Below is a small trained network, with its code and all its weights. Each question gives an input and a target symbol and asks what happens when units are switched off, that is, made to give their printed mean instead of their output.

import numpy as np


def w(rows, s, z=0):
    codes = np.array(rows[::2]) - 128.0
    scale = np.full(codes.shape[1], s)
    scale[-1] = z or s
    return codes * scale


def f(y):
    return np.maximum(y, 0)


def softmax(a):
    e = np.exp(a - a.max(-1, keepdims=True))
    return e / e.sum(-1, keepdims=True)


def log_softmax(a):
    a = a - a.max(-1, keepdims=True)
    return a - np.log(np.exp(a).sum(-1, keepdims=True))


def net(x, mask):
    ids = ['ΦΨαβεζηλμτω'.index(c) for c in x.split()]
    T = len(ids)
    res = E[ids] + P[:T]
    u = 0
    for l in range(2):
        q, k, v = (res @ M[l].T for M in (Q, K, V))
        z = softmax(np.where(np.tri(T) > 0, q @ k.T / 4**0.5, -1e9)) @ v
        res = res + np.where(mask[u], z, O[l][:, -1]) @ O[l][:, :-1]
        u += 1
        y = f(res @ A[l][:, :-1].T + A[l][:, -1])
        res = res + np.where(mask[u : u + 8], y, B[l][:, -1]) @ B[l][:, :-1]
        u += 8
    return log_softmax(res[-1] @ U[:, :-1].T + U[:, -1])


Q, K, V, O, A, B = {}, {}, {}, {}, {}, {}
E = w([
[141,88,62,119,91,166,128,147,3,73,88],'Φ',
[168,209,146,135,149,158,110,159,190,112,161],'Ψ',
[81,160,95,144,147,181,191,177,112,142,109],'α',
[159,96,92,29,131,135,150,168,133,136,125],'β',
[146,159,130,107,63,142,94,52,154,123,187],'ε',
[174,159,154,118,140,104,82,65,85,170,135],'ζ',
[184,119,92,82,163,109,107,84,113,83,134],'η',
[76,96,159,97,102,183,163,155,67,147,135],'λ',
[122,87,186,74,157,149,119,119,48,134,156],'μ',
[143,131,147,156,98,109,145,98,134,189,169],'τ',
[158,199,108,145,134,117,101,96,18,138,134],'ω',
],0.026)
P = w([
[19,97,117,143,173,2,156,170,27,81,127],'0',
[80,156,85,109,196,37,141,132,84,137,125],'1',
[138,154,86,111,181,44,159,94,105,160,93],'2',
[131,114,97,122,202,83,146,58,152,130,93],'3',
[172,127,92,128,175,84,157,96,99,160,101],'4',
[156,128,97,118,171,103,159,60,151,147,97],'5',
[153,118,88,143,180,121,141,88,129,140,136],'6',
[166,129,100,128,159,132,149,97,121,153,126],'7',
[167,134,107,116,146,141,145,83,140,158,120],'8',
[172,134,105,126,139,144,144,98,125,159,130],'9',
[176,144,110,100,118,156,143,102,125,163,126],'10',
[156,128,111,133,143,173,120,92,142,145,149],'11',
[179,133,100,117,114,159,118,100,126,153,141],'12',
[186,134,114,102,104,177,111,104,124,147,140],'13',
],0.0091)
Q[0] = w([
[110,1,185,75,199,109,148,163,122,221,157],'L0H1',
[138,100,36,108,60,146,122,157,212,128,127],'L0H1',
[86,100,135,83,147,113,95,49,46,166,137],'L0H1',
[228,203,78,67,229,128,129,128,182,102,226],'L0H1',
],0.0065)
K[0] = w([
[97,39,181,60,145,84,164,115,143,211,172],'L0H1',
[224,78,91,128,85,181,95,219,185,104,99],'L0H1',
[167,92,196,95,58,87,28,1,48,121,179],'L0H1',
[249,190,208,117,152,2,115,185,198,10,173],'L0H1',
],0.0062)
V[0] = w([
[27,126,112,146,230,102,171,199,127,68,65],'L0H1',
[105,123,116,157,215,145,158,164,184,137,152],'L0H1',
[143,174,3,68,99,59,149,94,187,157,98],'L0H1',
[181,156,148,150,122,171,157,193,131,190,64],'L0H1',
],0.0066)
O[0] = w([
[143,139,147,156,87,154,111,143,122,153,190,5],'L0H1',
[110,127,30,113,106,120,2,77,112,111,95,56],'L0H1',
[118,73,169,182,115,168,122,90,108,146,93,254],'L0H1',
[141,86,109,146,99,153,33,120,132,44,134,48],'L0H1',
],0.011,0.0056)
A[0] = w([
[160,106,29,125,136,98,92,127,129,31,79,97],'L0N1',
[57,163,25,197,114,109,167,113,113,191,161,157],'L0N2',
[63,145,50,112,215,133,173,220,152,136,2,140],'L0N3',
[182,131,92,71,69,190,162,45,99,104,214,176],'L0N4',
[76,52,119,151,41,131,37,189,111,146,148,1],'L0N5',
[184,88,53,129,92,150,42,120,154,176,139,150],'L0N6',
[117,105,138,152,144,124,219,114,126,159,112,100],'L0N7',
[163,197,123,118,173,182,119,79,69,151,65,112],'L0N8',
],0.0064,0.0036)
B[0] = w([
[73,202,163,114,96,96,132,66,3,68,62,157],'L0N1',
[135,51,173,160,161,175,106,188,50,107,103,187],'L0N2',
[41,88,196,138,103,41,101,84,1,156,130,192],'L0N3',
[122,103,161,250,216,121,172,157,176,147,194,255],'L0N4',
[121,116,195,102,194,58,195,67,69,125,61,135],'L0N5',
[179,150,100,128,115,131,154,238,196,209,203,174],'L0N6',
[110,165,169,81,145,219,26,122,116,121,162,248],'L0N7',
[35,117,46,156,188,136,150,218,179,129,102,242],'L0N8',
],0.0084,0.0077)
Q[1] = w([
[116,198,168,52,50,113,2,113,117,121,97],'L1H1',
[125,97,139,123,142,135,191,116,96,131,129],'L1H1',
[72,188,105,157,125,165,133,112,125,111,143],'L1H1',
[133,186,202,143,129,96,113,119,76,160,147],'L1H1',
],0.0086)
K[1] = w([
[73,2,144,145,171,80,169,112,71,153,112],'L1H1',
[118,166,129,165,97,177,70,160,155,61,64],'L1H1',
[156,85,134,92,115,138,136,137,136,147,127],'L1H1',
[157,69,63,40,151,127,139,180,102,107,125],'L1H1',
],0.0069)
V[1] = w([
[113,97,179,117,139,115,121,253,187,201,140],'L1H1',
[136,33,56,122,205,70,173,207,79,191,137],'L1H1',
[154,110,98,159,139,181,229,111,106,207,160],'L1H1',
[115,73,93,118,91,49,130,172,103,58,135],'L1H1',
],0.0054)
O[1] = w([
[114,171,115,194,111,192,184,166,75,167,82,193],'L1H1',
[137,126,99,134,71,114,176,83,107,114,122,186],'L1H1',
[135,254,92,117,155,126,66,125,98,146,153,224],'L1H1',
[77,43,188,103,225,115,93,141,92,133,122,1],'L1H1',
],0.011,0.0072)
A[1] = w([
[187,45,10,112,157,13,193,187,148,72,73,174],'L1N1',
[172,186,42,182,151,160,156,144,140,93,98,67],'L1N2',
[183,108,107,116,124,177,92,57,131,131,65,172],'L1N3',
[97,180,167,139,127,132,124,98,59,115,129,171],'L1N4',
[185,62,170,125,179,86,139,71,156,155,98,87],'L1N5',
[136,39,137,119,74,169,119,195,134,119,158,209],'L1N6',
[141,93,254,168,87,103,202,98,158,100,184,108],'L1N7',
[99,100,141,193,115,138,198,166,136,164,131,252],'L1N8',
],0.0081,0.0021)
B[1] = w([
[130,125,137,114,32,185,204,133,102,35,88,143],'L1N1',
[89,159,193,101,98,143,101,149,127,160,180,248],'L1N2',
[186,135,112,103,164,185,141,163,130,137,187,138],'L1N3',
[133,95,60,144,128,67,144,91,147,131,77,236],'L1N4',
[164,39,214,217,107,49,193,203,140,197,129,144],'L1N5',
[30,139,68,143,42,177,94,97,89,175,214,155],'L1N6',
[177,209,79,104,37,2,80,55,85,93,86,167],'L1N7',
[186,100,109,35,184,123,72,130,166,82,108,232],'L1N8',
],0.0088,0.014)
U = w([
[135,138,88,120,140,100,162,17,75,105,66,182],'Φ',
[168,170,126,147,152,185,172,164,147,123,207,232],'Ψ',
[49,86,153,170,162,134,137,87,134,129,205,89],'α',
[52,101,162,179,50,92,223,141,144,178,169,6],'β',
[133,113,102,175,137,56,139,144,184,111,149,99],'ε',
[112,107,199,193,151,101,168,151,140,160,151,82],'ζ',
[127,128,183,206,121,122,180,136,140,71,123,143],'η',
[86,133,193,46,116,94,82,91,104,111,153,2],'λ',
[95,121,253,121,145,74,134,127,85,120,197,70],'μ',
[145,116,254,169,101,107,102,107,69,146,132,72],'τ',
[160,142,144,77,195,121,98,149,172,50,93,110],'ω',
],0.0058,0.0045)

Each question gives the input, a string of symbols that net reads in full, and the target symbol t.
The units are the heads (4 rows each of Q, K, V and O) and the neurons (one row each of A and B). Each row of codes is followed by its name. A weight is (code - 128) times the scale printed after its matrix; where a second scale follows, it is the last column's (O, A, B and U).
mask holds one flag per unit, layer by layer, with each layer's heads first. A switched-off unit (its flag False) gives its mean, the last column of its rows in O or B, instead of its output. The means were averaged over made-up inputs and are rounded, as every weight is.
A unit's drop is (log p(t) with every unit on - log p(t) with that unit switched off) / (log p(t) with every unit on - log p(t) with every unit switched off).
The circuit of an input: a set's keep is (log p(t) with only the set's units on - log p(t) with every unit switched off) / (log p(t) with every unit on - log p(t) with every unit switched off). Starting from the 12 units with the biggest drops (on a tie, the unit counted first), units are removed one at a time, each time the one whose removal leaves the highest keep (on an exact tie, the one counted first), for as long as the keep stays at least 0.8.
circuit, biggest first: the units of the circuit, biggest drop first
most important unit: the unit with the biggest drop
top k neurons: the k neurons with the biggest drops, biggest first
k most important neurons of layer l: the k neurons of layer l with the biggest drops, biggest first
input η η μ ε η τ ε λ μ ε β, target Φ: most important unit => L0N3
input β ε ε α ε λ, target Φ: circuit, biggest first => [L1N2 L0N4]
input ω Φ ω ω ε β Φ ζ, target Ψ: circuit, biggest first => [L0N3 L1N7]
input ζ τ β ζ ε μ, target Φ: top 2 neurons => [L0N4 L1N2]
input ε η β ε ε ε ζ β ζ β ε Ψ ε ω, target ω: circuit, biggest first => [L0N8 L0H1 L1H1 L1N8]
input ε ω ε ε ε β τ, target Φ: top 2 neurons => [L0N4 L0N8]
input ω ε η α Φ β ω α μ Φ, target Ψ: 3 most important neurons of layer 0 => [L0N3 L0N4 L0N7]
input Φ β ω η ω ω ε, target Φ: circuit, biggest first => [L0H1 L1N7 L0N8]
input ε ε ε, target Ψ: circuit, biggest first => [L1H1 L0N3 L0H1 L0N7]
input Φ Φ λ ε μ ω μ α, target Φ: top 2 neurons => [L0N3 L0N4]
input ε ε ε α ε ω ε Ψ β α β ζ, target ζ: circuit, biggest first => [L1H1 L0H1 L1N5]
input Φ β τ μ α ε Ψ ε τ τ ε λ β, target β: top 2 neurons => [L0N7 L0N1]
input η ε ω Ψ λ β α ε, target ε: top 3 neurons => [L0N4 L0N1 L1N7]
input ζ α ε ε ω ε η β μ μ, target Ψ: 4 most important neurons of layer 0 => [L0N3 L0N7 L0N1 L0N5]
input α η ε α ω β ε α ε ε η ε μ, target Φ: most important unit => L0H1
input Ψ ε μ ζ, target ζ: top 2 neurons => [L1N5 L0N8]
input η β Ψ ε, target ε: 4 most important neurons of layer 0 => [L0N4 L0N1 L0N7 L0N6]
input τ λ Φ α ε ε β α η α Φ ε λ, target Ψ: circuit, biggest first => [L0H1 L0N3]
input τ Φ β α, target Φ: 3 most important neurons of layer 0 => [L0N3 L0N4 L0N6]
input α ε α η η λ ε β η, target Ψ: most important unit => L0N5
input τ η τ λ ε ε η, target Ψ: 3 most important neurons of layer 0 => [L0N8 L0N7 L0N2]
input μ Ψ ε λ ε λ λ μ β β λ, target λ: 3 most important neurons of layer 1 => [L1N7 L1N8 L1N6]
input α ω ω ε τ ε ε λ ε ω, target Ψ: top 4 neurons => [L0N8 L0N3 L0N5 L1N2]
input ε ζ ε λ ω β ε ω α Ψ η, target η: 3 most important neurons of layer 0 => [L0N1 L0N7 L0N4]
input ε ω β τ, target Φ: top 2 neurons => [L0N8 L0N4]
input η ε β, target Φ: top 2 neurons => [L0N3 L1N2]
